Here is a tiny trained network, its code and every weight. The questions are about switching its units off for an input and a class, where a switched-off unit gives its printed mean instead of its output.

import numpy as np


def w(rows, s, z=0):
    codes = np.array(rows[::2]) - 128.0
    scale = np.full(codes.shape[1], s)
    scale[-1] = z or s
    return codes * scale


def norm(h):
    return h / np.sqrt((h * h).mean(-1, keepdims=True) + 1e-5)


def f(y):
    return np.maximum(y, 0)


def log_softmax(a):
    a = a - a.max(-1, keepdims=True)
    return a - np.log(np.exp(a).sum(-1, keepdims=True))


def net(x, mask):
    res = np.array(x, float).reshape(1, 6) / 4 @ E
    u = 0
    for l in range(2):
        y = f(norm(res) @ A[l][:, :-1].T + A[l][:, -1])
        res = res + np.where(mask[u : u + 6], y, B[l][:, -1]) @ B[l][:, :-1]
        u += 6
    return log_softmax(norm(res)[-1] @ U[:, :-1].T + U[:, -1])


A, B = {}, {}
E = w([
[108,119,120,139,150,56,138,122,113,67],'x0',
[202,67,113,112,133,93,167,193,131,91],'x1',
[169,199,122,222,119,186,102,182,149,151],'x2',
[95,77,188,158,92,199,143,91,182,111],'x3',
[180,126,229,64,111,134,90,168,105,185],'x4',
[89,125,158,94,253,125,164,127,120,82],'x5',
],0.0061)
A[0] = w([
[144,114,146,63,119,78,181,139,197,64,1],'0.n0',
[137,194,162,171,74,212,69,174,108,154,46],'0.n1',
[182,105,78,1,89,132,61,109,87,182,169],'0.n2',
[125,63,201,113,132,180,184,117,171,85,3],'0.n3',
[179,173,111,128,157,44,187,188,15,56,81],'0.n4',
[103,228,31,155,170,39,90,174,94,103,18],'0.n5',
],0.0053,0.0043)
B[0] = w([
[127,97,127,133,111,138,137,148,99,151,156],'0.n0',
[123,143,129,106,177,169,119,173,150,167,227],'0.n1',
[88,139,147,163,71,127,171,121,95,128,252],'0.n2',
[138,139,2,175,149,48,135,185,122,108,169],'0.n3',
[128,94,60,98,161,93,82,131,130,117,242],'0.n4',
[192,102,105,132,203,106,158,195,71,143,210],'0.n5',
],0.01,0.0038)
A[1] = w([
[179,221,23,147,123,29,118,92,47,114,3],'1.n0',
[11,145,144,114,208,23,144,72,114,58,151],'1.n1',
[253,13,181,74,117,56,183,223,160,57,103],'1.n2',
[192,12,137,156,49,155,122,187,191,92,150],'1.n3',
[137,136,244,52,168,121,45,194,117,162,37],'1.n4',
[178,123,45,241,65,150,187,124,194,60,62],'1.n5',
],0.0051,0.0039)
B[1] = w([
[104,120,38,102,209,75,107,233,141,136,186],'1.n0',
[100,62,108,109,135,149,64,100,204,52,224],'1.n1',
[94,191,78,155,155,49,176,125,4,187,255],'1.n2',
[194,80,219,117,241,93,146,143,100,140,222],'1.n3',
[134,7,178,137,77,96,189,66,136,67,175],'1.n4',
[68,89,141,3,186,177,42,83,188,74,211],'1.n5',
],0.0065,0.0053)
U = w([
[54,84,110,82,160,164,54,35,225,21,134],'0',
[112,92,225,118,48,74,206,58,40,145,171],'1',
[222,142,207,142,189,214,101,184,166,196,93],'2',
[143,99,28,110,222,2,152,187,50,107,183],'3',
[202,182,119,132,99,116,175,86,154,41,3],'4',
[80,227,90,189,22,184,115,123,141,187,141],'5',
],0.0096,0.0057)

Each question gives the input, the list of numbers given to net, and the class t.
The units are the neurons (one row each of A and B). Each row of codes is followed by its name. A weight is (code - 128) times the scale printed after its matrix; where a second scale follows, it is the last column's (A, B and U).
mask holds one flag per neuron, layer by layer. A switched-off neuron (its flag False) gives its mean, the last column of its row in B, instead of its output. The means were averaged over made-up inputs and are rounded, as every weight is.
A unit's drop is (log p(t) with every unit on - log p(t) with that unit switched off) / (log p(t) with every unit on - log p(t) with every unit switched off).
The circuit of an input: a set's keep is (log p(t) with only the set's units on - log p(t) with every unit switched off) / (log p(t) with every unit on - log p(t) with every unit switched off). Starting from all 12 units, units are removed one at a time, each time the one whose removal leaves the highest keep (on an exact tie, the one counted first), for as long as the keep stays at least 0.8.
circuit, biggest first: the units of the circuit, biggest drop first
most important unit: the unit with the biggest drop
k most important neurons: the k neurons with the biggest drops, biggest first
drop when u is switched off: that unit's drop, to one decimal
input [-8,-3,4,8,-2,-8], class 2: circuit, biggest first -> [1.n3 0.n2]
input [-6,2,2,2,8,5], class 1: most important unit -> 1.n4
input [-5,-6,2,-8,4,3], class 2: circuit, biggest first -> [1.n2 0.n4]
input [6,3,8,6,0,-8], class 2: 3 most important neurons -> [1.n3 0.n1 1.n1]
input [-7,-2,-5,-2,-6,-6], class 5: circuit, biggest first -> [0.n2 1.n3]
input [0,6,6,6,-6,5], class 0: 2 most important neurons -> [1.n5 0.n5]
input [7,-8,4,0,7,4], class 0: circuit, biggest first -> [1.n2 1.n1]
input [1,-4,3,-6,4,-6], class 5: 3 most important neurons -> [0.n2 1.n3 0.n4]
input [5,-6,6,3,-1,1], class 5: circuit, biggest first -> [1.n3 0.n4]
input [5,-7,-8,-2,2,-4], class 1: 4 most important neurons -> [0.n2 0.n4 1.n5 0.n3]
input [-6,5,-6,-5,7,5], class 1: 2 most important neurons -> [0.n2 1.n4]
input [-4,-2,-3,3,2,4], class 0: 2 most important neurons -> [1.n1 0.n5]
input [-7,2,0,2,-4,-6], class 2: 3 most important neurons -> [1.n3 1.n1 0.n1]
input [5,0,4,6,-2,-2], class 0: most important unit -> 1.n5
input [-7,-4,-7,-7,-6,7], class 0: 4 most important neurons -> [1.n1 1.n2 0.n3 1.n3]
input [-5,2,-2,0,1,1], class 1: 2 most important neurons -> [0.n2 0.n4]
input [1,6,-3,4,-8,-4], class 0: 2 most important neurons -> [1.n5 0.n5]
input [-4,2,-2,0,0,0], class 1: 2 most important neurons -> [0.n2 0.n4]
input [-3,2,2,0,-3,0], class 0: drop when 1.n5 is switched off -> 0.5
input [-7,4,4,1,-6,6], class 0: most important unit -> 1.n5
input [-8,-4,-8,0,-1,-1], class 1: drop when 0.n2 is switched off -> 0.4
input [4,-3,5,1,6,4], class 1: drop when 1.n4 is switched off -> 1.3
